Each row of numbers belongs to one of the nodes below and depends on some of the facts about them. Some rows are named. Which node is each other row?

Some facts about the nodes:
Λ: points at; Σ: uses; α: is of sort; φ: refers to
[sagral klusta briper] Λ lemobru
[plotruskur] Λ plufar
[rovan] Λ sagrer
[flegil skabol] Λ vadin
[kluban skeflum] Λ soza
[makan marak] Λ bakobruk
[nopir bagodi grudrugal] Λ lifir
[fafikla flestum] Λ pemil
[rufir lipe foskis] Λ flestum
[kigril plabridu] Λ fliskol
[fatras brugu] Λ risem
[madros tobruzu] Λ babre
[vobros skedritron plumestok] Λ pomu
[stetristuk guklo] Λ skabol
[miro soza] Λ telis
[varum] Λ muski
[skeplol] Λ trobrofin
[faklin klome] Λ klaploklo
[mabram brevik fele] Λ faklin
[kekir legis] Λ dotri
[flidrinon kimos] Λ plaklik
[ketres drifar stistu] Λ klome
[batram mirul] Λ klives
[vostuk] Λ brebroti
[todel suse] Λ trustu
[bagrilil babre napletu] Λ miro
[sotus zita tigre] Λ fafikla
[megrok] Λ gefa
[klipunik] Λ staston
[rilos] Λ peflun
[skoru brista] Λ neklufla
[nebok duflezul] Λ grutram
[puluk] Λ beflitru
[sigru] Λ zoral
[beflitru] Λ tomor
[stoske] Λ gigru
Σ feske <- mafor
Σ boror <- mafor
Σ sedel <- mafor
Σ saflu <- mafor
Σ rasti <- mafor pliba
Σ klipunik <- pliba
Σ tomor <- pliba skuger
Σ varum <- rovan flegil klome
Σ boplos <- rovan
Σ trigel <- lobro
Σ zita <- flegil
Σ drozar <- nopir pumom plebras
Σ sefavu <- nopir madros
Σ vadin <- nopir
Σ vobros <- skeska
Σ bakobruk <- skeska goti
Σ sagrer <- bogrek briper
Σ rusti <- bogrek skuger
Σ trekom <- fafikla marak
Σ keflal <- pumom sidro
Σ ruskur <- batruk mafin
Σ dravul <- batruk pemil
Σ lipe <- vutrir
Σ vostuk <- vutrir
Σ nebok <- ristafle
Σ treploros <- ristafle
Σ plumestok <- ristafle bagodi doplatun
Σ beflitru <- ristafle
Σ trobrofin <- mapla
Σ muski <- mapla
Σ plurepum <- madros briper
Σ flogra <- madros
Σ tikleguk <- madros fligrom
Σ skeflum <- tregras batram
Σ suse <- mabram
Σ gefa <- mabram
Σ stetristuk <- mabram
Σ sagral <- mabram
Σ flidrinon <- kodro
Σ statok <- kodro tomiplum
Σ brevik <- flusas
Σ faklin <- flusas
Σ plaklik <- nakik
Σ rufir <- linur
Σ puluk <- grudrugal
Σ napletu <- grudrugal
Σ brebroti <- grudrugal
Σ kimos <- batram
Σ bagrilil <- marak plebras
Σ brurem <- tomiplum
Σ milir <- tomiplum duflezul
Σ flepus <- fligrom
Σ tragrel <- skuger
Σ pomu <- klutrurok fludom
Σ nefla <- babre
Σ plodu <- babre
Σ flozek <- fludom
Σ gigru <- fludom guklo
Σ skabol <- goti
Σ fletor <- goti
Σ maruk <- goti pupli
Σ makan <- brista pupli
Σ brugu <- tobruzu duflezul
Σ miro <- tobruzu soza
Σ megrok <- tobruzu
Σ klives <- guklo
Σ bimuplol <- guklo
Σ kluban <- dotri
Σ skimur <- mirul
Σ legis <- mirul
Σ skoru <- pemil
[sagral boror vadin lobro flegil gigru makan rasti bogrek batruk vutrir skebul ristafle rufir flepus bagodi tikleguk kigril madros bakobruk gestin feske rilum varum klaploklo boplos vegro kodro ketres flusas brebroti batram marak klipunik skedritron zoral skuger babre fludom staston fupem flestum lidrin goti skoru plebras nefla zita nebok drifar stistu tobruzu flufi sidro flogra suse peflun vagre beflitru drozar pemil skeflum lobrel ruskur stoske] α 911
[mafor plotruskur trekom skeska pomu dravul trobrofin fliskol grebrar skeplol faklin keflal tomor kloru mabram sagrer plabridu saflu grudrugal gotil fligrom flises klives sedel plufar rilos flozek toklin treploros fele statok brugu trigel sigru legis telis duflezul skabol brurem briper napletu mafin plumestok truklok kimos fletor sefavu klete] α 291
[pliba kluban muski bimuplol grutram pumom plaklik fatras mapla vobros stetristuk nibidrok kekir kluriflu lipe flidrinon nakik linur klusta tomiplum vostuk todel sotus megrok klutrurok milir doplatun puluk tigre risem nozem pogrik pupli dotri foskis lemobru maruk tragrel] α 345
[neklufla rovan nopir plurepum fafikla skimur briskun fugrul skiplu noraklin miro tregras fuskos brevik plodu brisitru bagrilil trustu klome brista drubris rusti guklo gozon gefa mirul brosto lifir dapopar soza] α 500
gigru φ [madros trobrofin soza gestin]
rasti φ [flusas mirul fupem dravul]
batruk φ [klome dotri klutrurok fliskol mafin]
briskun φ [truklok pumom]
fugrul φ [grudrugal fligrom]
tikleguk φ [nebok vutrir fupem]
skiplu φ [fupem bimuplol]
vobros φ [trigel pogrik]
bakobruk φ [gefa maruk]
varum φ [tigre bimuplol]
grebrar φ [pomu klome]
skeplol φ [skebul sagrer megrok]
fuskos φ [guklo makan klutrurok flises mapla]
tomor φ [klives bagodi plurepum]
kloru φ [mabram flufi flusas klete]
lipe φ [lobro]
flidrinon φ [truklok trigel sagral risem]
kodro φ [ristafle nibidrok]
plabridu φ [trobrofin tobruzu rufir napletu grutram kigril]
plodu φ [drubris toklin brebroti noraklin skedritron]
nakik φ [lobrel drozar legis]
klusta φ [klives zita tregras]
vostuk φ [sedel telis]
flozek φ [todel]
skoru φ [vegro pliba]
brista φ [plotruskur toklin lobro]
duflezul φ [brugu pemil skedritron rovan]
lifir φ [nibidrok flises statok milir skedritron]
skeflum φ [sagrer puluk megrok]
kimos φ [klipunik lobro rovan]
sefavu φ [boplos plufar]
ruskur φ [linur skedritron]

Named rows:
milir: [-15   5   5   9 -18   3   7  -7 -28  -5   3 -18  23  -8  -9  -2   1  -2
   9  25   2 -11  -9  -5  -6 -10   4]
briskun: [-14  -5  -1   9  46  52  -7 -17  -1 -14 -26   5  -4   1 -10  -5  -2  18
  -2  34   1 -11 -10  18  -6  27  -6]
staston: [-12  15   4   9 -15   3   8   2 -27   1  -5  -6  -1   3 -17  -6   3  -2
  10  -7   3 -11   6  -2  -1  -1  -6]
klete: [-10   6   2   8   7   4  10 -21 -15  17  -4   0   0   8 -19  -3   0   2
  13  -7  14 -13   5  -7  -6  -8  -6]
grebrar: [-11  -6  -5  10  48  40  -6 -26   9  -2 -23  17  -6   3  -5  -5   0  30
  -1  31  -2 -14   6  21  -7  20  -7]
peflun: [-11  15   4   8 -15   2   8   2 -27   0  -5  -5  -1   3 -16  -5   3  -3
  10  -7   3 -12   6  -2  -1  -1  -5]
goti: [ -1   2   0   9  -7   0   5  25 -18   1   2  -4   0  20 -17  -6  -1   6
   5  -5  -1 -14 -12  -6  -7   6  -9]
fafikla: [-13  13  23  11   1  13   6 -11  -9 -10   8   2   3  15 -16  14   0  -2
  11  -6   0  27   1  28  25  29  -1]
marak: [  9  15   2   8 -15  13   5  14  -8   6   1  15  22  27 -18  10   0   5
  11  -4   0 -13  -8  -8  -8  -7  -6]
skiplu: [-14  10  -2  11  51  67  -5 -22   5  17 -21  40  -6   0 -18  -2  -2   9
  -1  14  -1 -13  -9  34  -7   7  -1]
saflu: [-10  -4   4  10  -3   2   6 -14  -4 -10 -15 -11  -6  -5 -10   2   1   6
   9  -8  44 -11  19  -8  -5 -13  -3]
trustu: [-15  22   5  10  -1   6  12 -11 -30  -9 -17 -14  -7   3 -15  -7   1  -4
  10  -6   4   4  -1  -4  -4  10  -6]
mafor: [-11   3  -7  11 -17   2  13  -7   3 -11  -8   4  -9   6 -16   7   0  21
   0  -6  17 -12   7  -8  -2 -10  -6]
pliba: [-14   2  -4  10 -28   2   0  43  -4 -16 -18  -5  -7  -1 -18   2   3   1
  -3  -7   4  -8  -3  -9  -5 -10   3]
drozar: [  6  18  31  10  -1  22   1  11 -22   3 -12   3  30  15 -17   1   7  -2
  28  -3   8 -10  15  -1  -7  -7  -2]
nopir: [ 10  23   7   9  -5  32   5  10 -10  -6 -16  16  15  40 -17  23  -1   8
  14  -5   0   3 -12  -9  -8  -2  -8]
bogrek: [ -5  13  -1   9 -23   8   4  23  -7 -12 -12   7  -4  13 -18   6   2   6
   2  -8   6 -10   7  -7  -5  -8  -4]
skabol: [ -4  -2  14  10  24   1   9 -13 -22  11  -3 -14   0  10 -17  -6   1   0
  23  -6  17 -14   5  -2  -8   2  -8]
truklok: [-10   4   3   9  13   6  11 -20 -13  10  -1  -2   1   9 -18  -3   2   4
  15  -6  12 -14   1  -6  -6  -5  -4]
fupem: [-16  39   5   8  -1  15  -5  -5  -9  47 -24  34   7   3 -16  -6  -1  -2
  -3  -8  27 -13  -3   6  -8 -13   1]

Which node is each row?
No name comes twice in this set of rows, the named rows included.
[  7   7   0  10  -5  14   9  -7   8   0  -6  18   4  27 -18  26   0  19
  13  -7  10 -10   4  -9  -8 -10  -4]	briper
[  8  -6   6  11 -24   1  -4   4  -2 -13 -25 -11   9  -9 -15  10  -2   6
   3  -7  30  -8  16  -8  -7 -13  -9]	klipunik
[ -9   9  -4  10 -25   4   4  23  -2 -14 -13   5  -7   8 -17   3   0  10
  -1  -7   8 -10   4  -8  -3  -9  -4]	skuger
[ -7  -2   2  10   0   5  12 -31 -16  19  11 -12  24  -4 -12  11  -1   0
  27  24  16 -13  -1  -8  -7 -12  -5]	brugu
[-14  -5  -2   9  19  45  -4  -7   8 -11 -26   5  18  -8  -7  -5   0   4
  -4  73  -1 -13 -11  25  -7   1   2]	flidrinon
[ -2  26   5   8 -20  16   4  40 -20  -7  -8  13  13  27 -16   4   4  -3
   5  -5  -1  -9  -7  -2  -8  -2   1]	pumom
[-12   3   3   9   5   5  17 -30 -22  13  15 -15  11  -4  -5   2   1  -2
  29  13  15 -11   5  -7  -3  -8  -3]	statok
[ -9   5  10  10 -11   1   8   0 -29  -7   1 -17   3  -1 -10  -6   3  -4
  19  -7   5 -11   8  -2   0   2  -6]	brebroti
[  1  18  -1   8  -1  14  12  -9  -9   9  -1  18   0  30 -18  10   2  11
  17  -7   3 -11  10  -8  -8  -3  -5]	fligrom
[ -5  15  28   9   9  29   2   3 -20 -12 -24  -6   9  12 -15   5  -1  -2
  21  -6  15   4   4  -7  -6  -4   0]	plurepum

Now the same nodes, written a new way:
Some nodes and their rows:
treploros: [-17   7 -33  22  40  10 -17  18  19  20 -28 -11   4 -28  21  -3  19  15
  28  35  -5  -3  -3  31  34  25   6  -6 -16  13  -4 -38  35  -5  15 -23
  -6   2  -3  18  -6 -14]
kekir: [-26   5 -36  18  37  10 -10  17 -20  55 -14  -6  17 -28  13   0  18  -1
  33  31   7   6  -6  33  34  23   0  -7 -17   6  -1 -25  37 -10   5 -29
   4   3 -11   4 -10 -28]
tigre: [-24  11 -38  12  24   7 -17  17 -11  46  -7  -7  22 -37  16 -21  24 -10
  30  29  22  10 -11  47  31  24   4  -2 -17  17 -15 -25  26  -9   7 -18
   0 -12 -22   8  -4 -22]
varum: [ -5 -10 -50  38  46  18 -22  42  17  66 -29   4 -13 -30  15 -25  22 -25
  30  35   7  65  -4  32  22  16   0 -30 -29  45  -2  24  22  16   8 -25
 -14 -29 -30 -10 -16  -7]
batram: [-35  -4 -43  21  37  13  -8  26 -36  46   3  -5  11 -41  14   5  16   5
  43  22  -5   8   4  49  38  35  14 -19 -26  -3  13 -10  44 -11   7 -28
  11   3  14   4 -20 -19]
klives: [-17  -8 -53  35  52  11  -2  24  24   9 -29  -7   2 -19  29  10  12  27
  40  33 -20 -15   8  18  42  31  15 -19 -25  17  12 -38  43  -1  24 -26
  -4  15  32  31 -15  -1]
fletor: [-18   9 -28  21  38   9 -10  20  12  15 -34 -12   0 -29  24  -5  17  11
  26  39   1   7  -7  30  42  32  10   0 -20  14   0 -37  36  -6  19 -28
  -9  -3   6  16  -6 -12]
briskun: [  2  -9 -52  21  55  25 -12  37  21  40 -15  10  -7 -21  22  -9   7  -1
  33  18   2  48   4  11  27  17 -20 -38 -39  40  -3  20  27  18  33 -35
 -10 -25 -27   1 -18 -10]
trigel: [-14   5 -39  23  37  15 -15  17  18  21 -27  -9   9 -27  20  -6  19  11
  30  32  -3  -2  -4  29  32  26   6  -8 -16  12  -7 -34  35  -3  13 -25
  -9  -1  -3  19  -7 -11]
vobros: [  3  11 -45  24  53  10  -7  48  17  43 -12  11 -19 -48  22 -17  14 -13
  33  32  33  61  -6  24  28  36   2 -29 -28  32 -15  26  24   8  21 -38
 -12 -35 -35  -7 -11 -15]
rufir: [-27  14 -35   6  11  13 -22  19  -9  41 -19  -8  17 -37   5  -6  24  -7
  23  26  16  19 -11  53  25  33  10  -9 -23  12 -13 -21  31 -12   9 -22
  -5  -6 -22   0  -7 -18]
linur: [-14   3 -40   6  35  11  -7   7  -6  20 -17 -11  21 -22  21   9  10  20
  33  19   9  -5   3  25  32  29  -6 -13 -26   8  -3 -27  38  -6  22 -31
  -2   2 -13  11 -12 -18]
brugu: [-14  11 -37  21  35  18 -31  25  17  43 -17  -5  21 -36  -2   4  19   7
  32  26  -3 -10  -1  43  16  22  13 -16   3  -2 -19 -26  34 -20  -4 -31
  -3   6 -29  14   4 -25]
neklufla: [-18 -11 -46  12  26  18 -10   8   5  26 -28 -11  24   4  25   4  13  18
  25  18 -13  -4   2  14  40  14 -17 -12 -39  33   8 -44  36   0  37 -24
  -3  11   2  17 -14 -10]
skoru: [ -1  -9 -38  27  55  25 -18  37   9  62 -29   3 -15 -33   8  -6  13 -13
  31  31   7  58   0  25  22  22 -11 -32 -28  28   2  29  30  11   9 -38
 -11 -23 -37 -18 -19 -17]
pemil: [-18  -8 -40  -2  20  14 -19   1  11  -1 -21 -19  24 -13  26   7   8  26
  28   9   3   1   4  36  34  28  -9  -9 -44  21   6 -32  32   3  32 -16
  -3  -5 -16  13 -15  -4]
brebroti: [-20 -21 -52  20  32  17  -4  12   9  22 -45 -13  14  -2  19  27  11  27
  30  24 -20  -5   9  18  39  26  -1 -17 -41  25  18 -35  46  -3  26 -28
  -1  26  16  11 -21  -3]
klaploklo: [-19 -17 -42  11  25  17 -14   3   9  22 -41 -20  25   0  23   9  13  20
  24  22 -10   1   4  24  37  19 -11  -7 -38  27  12 -37  36   3  24 -20
  -6   9  -3   8 -16  -4]
sagrer: [-14  -5 -63  20  37  15   4   5  32   3 -29  -3  -1 -15  18  10  24  29
  35  32 -18 -14  -7   9  29  21   1 -14 -33  21 -13 -45  49  11  18 -11
 -18  10  26  26 -21  -5]
gigru: [ 12 -24 -42  25  50  27 -18  18  43  35 -67 -12  -5   8  26   1   8  10
  20  26  -6  49   7  -3  28   8 -31 -25 -42  55  12   6  28  26  29 -31
 -20 -13 -39  -9 -21   1]

Rows to name:
No name comes twice in this set of rows, the named rows included.
[-35 -20 -18   2  45  -9 -12  40  18  32   9 -29 -19 -21   0  32  -2  42
  15  17 -11  13 -12  58  30   9   6  16 -47  45  12 -37  29  -9  20   0
  38  -2 -27 -12  -9 -21]	lobro
[-21  -2 -52   7  19  23 -27  16   0  37  -5  -3  40 -15  16  -5  13   6
  33   7  -5  -6   8  37  27  11  -8 -21 -24  18  -7 -28  28  -9  21 -23
   5   1 -23  19  -4 -16]	soza
[-13   6 -44   6  29  14  -5   9   1  23 -22  -8  22 -21  19   9  12  17
  31  20   9  -1   2  21  33  33  -5 -15 -27  12  -4 -28  39  -6  22 -34
  -6   6 -10  12 -10 -17]	nibidrok
[ -5 -17 -63  39  55  19 -15  42  20  57 -10  11  -4 -16  33 -43  20 -22
  38  26   0  55   5  21  31   1 -14 -30 -41  60   2  17  15  27  26 -15
 -10 -38 -12   8 -17  -3]	skiplu
[-23   2 -48  -9  10  15 -16  12  -8  25   0  -1  17  -8  21  -3  27  16
  29  15   2   8  -8  38  35  23 -15  -4 -33  19 -22 -26  28  -1  26 -17
  -3 -12  -9   9  -3 -20]	fafikla
[-25  -4 -55  29  32   3 -11  20   5  43 -23  -9  21 -16  29 -27  27 -11
  32  36   6   9  -2  36  38  17   7  -5 -29  39   0 -37  25   0  14 -12
  -4  -2   3  20  -8  -6]	bimuplol
[-13  -2 -39  17  42  11 -16   9  28   3 -29 -16  13 -15  30  -2  14  28
  30  25 -10  -9   2  25  35  20  -1  -6 -25  21   0 -44  34   5  22 -18
 -10  -1  -2  27  -8  -4]	telis
[  9  -2 -44  11  54  26  -9  43  30  34 -21  11 -19 -22   9  20  -2  15
  30  16   4  46   4   1  23  26 -18 -42 -38  36  -5  20  33   8  39 -48
  -9 -14 -38  -6 -18 -16]	plodu
[-22   6 -51  16  27   8   4   4   5  32 -15  -7  15 -29   4   2  19   9
  26  28   9  -4 -13  17  22  19  -2 -11 -35  25 -13 -41  47   5  14 -11
  -7  10  -1  13 -24 -19]	tragrel
[-17 -13 -51  16  43  11  -5   4   5  19 -28 -15  24  -5  34   4   9  25
  35  21  -4  -9  10  14  42  18 -12  -9 -35  24  14 -38  37   4  26 -23
  -1   8   1  19 -14  -9]	dotri
[-25  -5 -39   9  24  20 -35  15 -17  47   0 -10  39 -35   5  -5  15   0
  37  10   1   2   9  58  21  21   1 -17 -16   0  -1 -10  27 -12  -2 -21
   7  -7 -31   5  -5 -21]	tobruzu
[ 10 -20 -55  20  53  30 -25  29  25  34 -16   1   9 -24  17   6   0  13
  45   5  -4  37  22  22  16  18 -19 -46 -31  22   4  32  26  15  16 -33
  -8 -22 -48   0 -17  -8]	kodro
[-31  -1 -49  -4  20  19 -10  14 -43  48  14   5  10 -15  14   3  30   9
  39  21  -8  13  -9  36  37  20 -17  -5 -24  -2 -19 -11  37  -2   8 -22
   3 -11   4  -3  -9 -35]	nopir
[-11   4 -45  17  33   7 -14  19  43  -5 -33  -9  10 -23  25  -5  18  21
  26  29   0  -7  -3  31  32  29  13  -9 -26  27  -8 -46  35  -1  28 -18
 -14  -1  -1  30  -5   0]	pomu
[  2 -11 -49  40  72  19  -3  46   7  68 -19  10 -21 -32  15   1  12  -6
  41  35   3  48   6   8  29  21  -6 -36 -23  28   4  27  36  10   7 -45
  -6 -13 -20 -11 -19 -21]	vostuk

The same nodes again, as new rows of numbers:
Some nodes and their rows:
grudrugal: [  6  -4   4  -7  -7   5   2  -4   2 -10  -3  -4  -7   8  -4   1  -9   4
  -6   5  -4  16  -3  -1  -1  -4  -8 -17  -6]
kigril: [ 20  25   3  -7   3  11  16  -6  13  34   1   9  -4  27  -1 -14  -4  -6
  -4   4  12   7   9   1  -2   4  -4 -18   6]
sotus: [  6   4  -9  -7  -8  -6  24  -2  17 -10   5   3  -5  -2  -2 -18  -5   2
  -2  16  -4  -5  24  -1  -7  20  33  -9  20]
pogrik: [-5  3 -7 -5 -4  4 10 -6 -1  4 -2 -2 -6 -4 -3 -9 -1 -6 -3  3  2  4 -6 -2
  9 -2  3 -1 -5]
tobruzu: [ 29  -2  24  -7  -8  14  -3  -3  36  30  -1   2  -4  33   1 -14  13   6
  -4  -1  43  13   3  14  -4  -4  23 -18  23]
kluriflu: [-7 -4 -6 -4 -3 -2  1 -5 -4  3 -2 -2 -3 -6  0 -8 -8 -6 -3 -2 -4 -4 -4 -2
  3  0  7 -3 -6]
varum: [ -9  -4 -10  11  -7  -6   5  23  -2   3  -2  -2   7  -8  -4   9  -6  10
  28  -9  -1  -6  -8  -3  -2  27   5 -15  -9]
nakik: [-14  -6  -5  22  -8  -6  -1   5   2  22  -3  -2  13  -9  14 -16  -7   2
  -6  -3  -3  -6  -2   8  -7   7   9 -11  -7]
lemobru: [-15  -5  -6   6  10   0  -5  -6  -6   0  -1   0   6  -7   7  -2  -8  -5
  -6   4  -2  -3  -6   1  10  -2   0  14 -13]
plumestok: [  5  -1  -2   3  -3  -3   2  -1   1 -13   0   0  -5   1  -2   3  -1  -3
   2  -8  -3  -3   3  -2  -5  -3 -10 -19  -8]
pupli: [-13  -5  -4   0  -7   3  -1  -5  -3  13  -2  -2  -1  -7  -1 -12  -7   1
  -4  10  -5  -1   1  -1  -3  -4   3   9  -1]
rilos: [  4  -3  -3  -1  -6   0   0  -6   6  -7  -2  -1  -3   2  -3   0  -7   3
  -5  -7  -6  -1  -1  -4  -5  -5  -8 -19  -8]
nopir: [-12  -1  -5  -6  -7  -2  -2  -4  10  -3  -3  -2  -7  -4  -3 -13  -7  -4
  -5   3  -5  -1  -5  -2  -6  -4  -8 -15  -3]
rovan: [-16  11  -6  -5   4  -5 -11  -7  -1 -12  -3   1  -5  -7  -2  -2  -4  -8
  -5  -1  -4  -5  -4   1   1  -1  -7  39  40]
skeflum: [ 24  -2  13  16 -10  -8  -9  20  24   0  -1   6   6  -1  -3 -17   1  10
  10  -5  36  -7  -6  11  -1  -2  34 -14   0]
fugrul: [ -6  -4  -2  11  -6  -4  -5  16   8  -6  -3  -1   5  -7   7 -12  -5  -4
  -6  -9  -2  -5  -6   4  -5  -5   2 -20  -9]
napletu: [ 49  -1  34  -6  -8  10  -2  -6  33  -9  -2  20  -5  36  -3 -15  27  -6
  -5  -7  42  20   6   6   0  -3  11 -14  -2]
gozon: [ -8  -3  -7  -4  -3  -2  -2   1   4  -9  -2  -3  -4  -5  -2 -10  -9  -5
  -4  -3  -6  -3  -7  -4  -3  -6  -5 -15 -12]
tomiplum: [ -7  -5  -7  -6  -7   1   3  -4   1  10  -2  -1   2  -8   4 -11  -8   1
  -3   2  -4  -3  -4  -1  -2  -5  12   8  -6]
klutrurok: [-12   5  12  -8   7   4  -9  -3 -11  -9  -4  -2  -4  -3  -4   1 -11  -9
  -4  15  -4   3  -2   0  23  -5  -1  29  32]

Rows to name:
No name comes twice in this set of rows, the named rows included.
[-13   1  -7  -3   4   6   0  -4  -4   5   0  -1  -1  -6   0  -4  -3  -5
  -8  12   2   9  -4   1  21  -4  -6  10  -8]	risem
[ -9  -2  -5  -6  -7  -7  31  -4   7 -10   2  -3  -5  -7  -3 -14  -8   6
  15  27  -3   6   7   0  -6  21  30   3   4]	tigre
[  2  -5  25   9  -3  -6  -9  -6  -6 -10  -2  -1  16  -7  24   1  -5  13
  -5  -7  -3  -4  10  -1   1  -6  -5   6  17]	duflezul
[ -7  -6  20  27  -7  -2  -9  14  -9  20  -1  -3  17   0   8 -16  -4  22
  -4  -2  -3  -5  23   1  -2  -5  15  31   0]	batruk
[ 28  -6  33  -6  -6  -6  -6  -5   1  -8  -4   0  -6  -5  -2 -15  -6  -6
  17 -11  37   6  -5  -3   4  -5  59 -15   5]	kluban
[-16  -5  17  20  24  -5  -9   5 -11 -10   0  -3  23  -7  40   4  -5  -4
  -4  -9  -5  -3  -3  -2  -5  -4  -5  23  -5]	lifir
[ -8  -3  -2   7  -4  -4 -10  -4  37   6  -1   0   2  -8  -3 -19  32  19
  -7  -9  42  -6  -7  14  -3  -7   0  -8  16]	babre
[-12  16  -7  -7  -7  -5 -10  -4  -8 -11  12  -2  -5  11  -2 -14  -8  26
  -7  43  -1  -6  52   1  -5  -6   4  92  44]	pemil
[ 21  44  -5  -5  -8  -5  25  -3   5   0  23  35  -5  35  -1 -16  -6  -9
  -1  38   3  10  53   0  -4  44  12 -17  31]	rufir
[ 13  -2  23  -4  -4  10  -3  -5  32  26  -2  -1  -3  21  -3 -15  20   2
  -5  -2  45  11   2  18  -6  -7   7 -18  31]	madros
[ 16  16   3  -4   9  13   7  -4   9  28   2   5  -3  20  -2 -13   1  -6
  -5   9  12   7   5   3  -1   2  -5 -13   0]	gestin
[ 30  -4  21  30  -5  -4   9   2  28  22   0  20  18   5  12 -15  -7  -2
  -6  -9  -3  -7  20  24  -2   6  -2 -13  -9]	plabridu

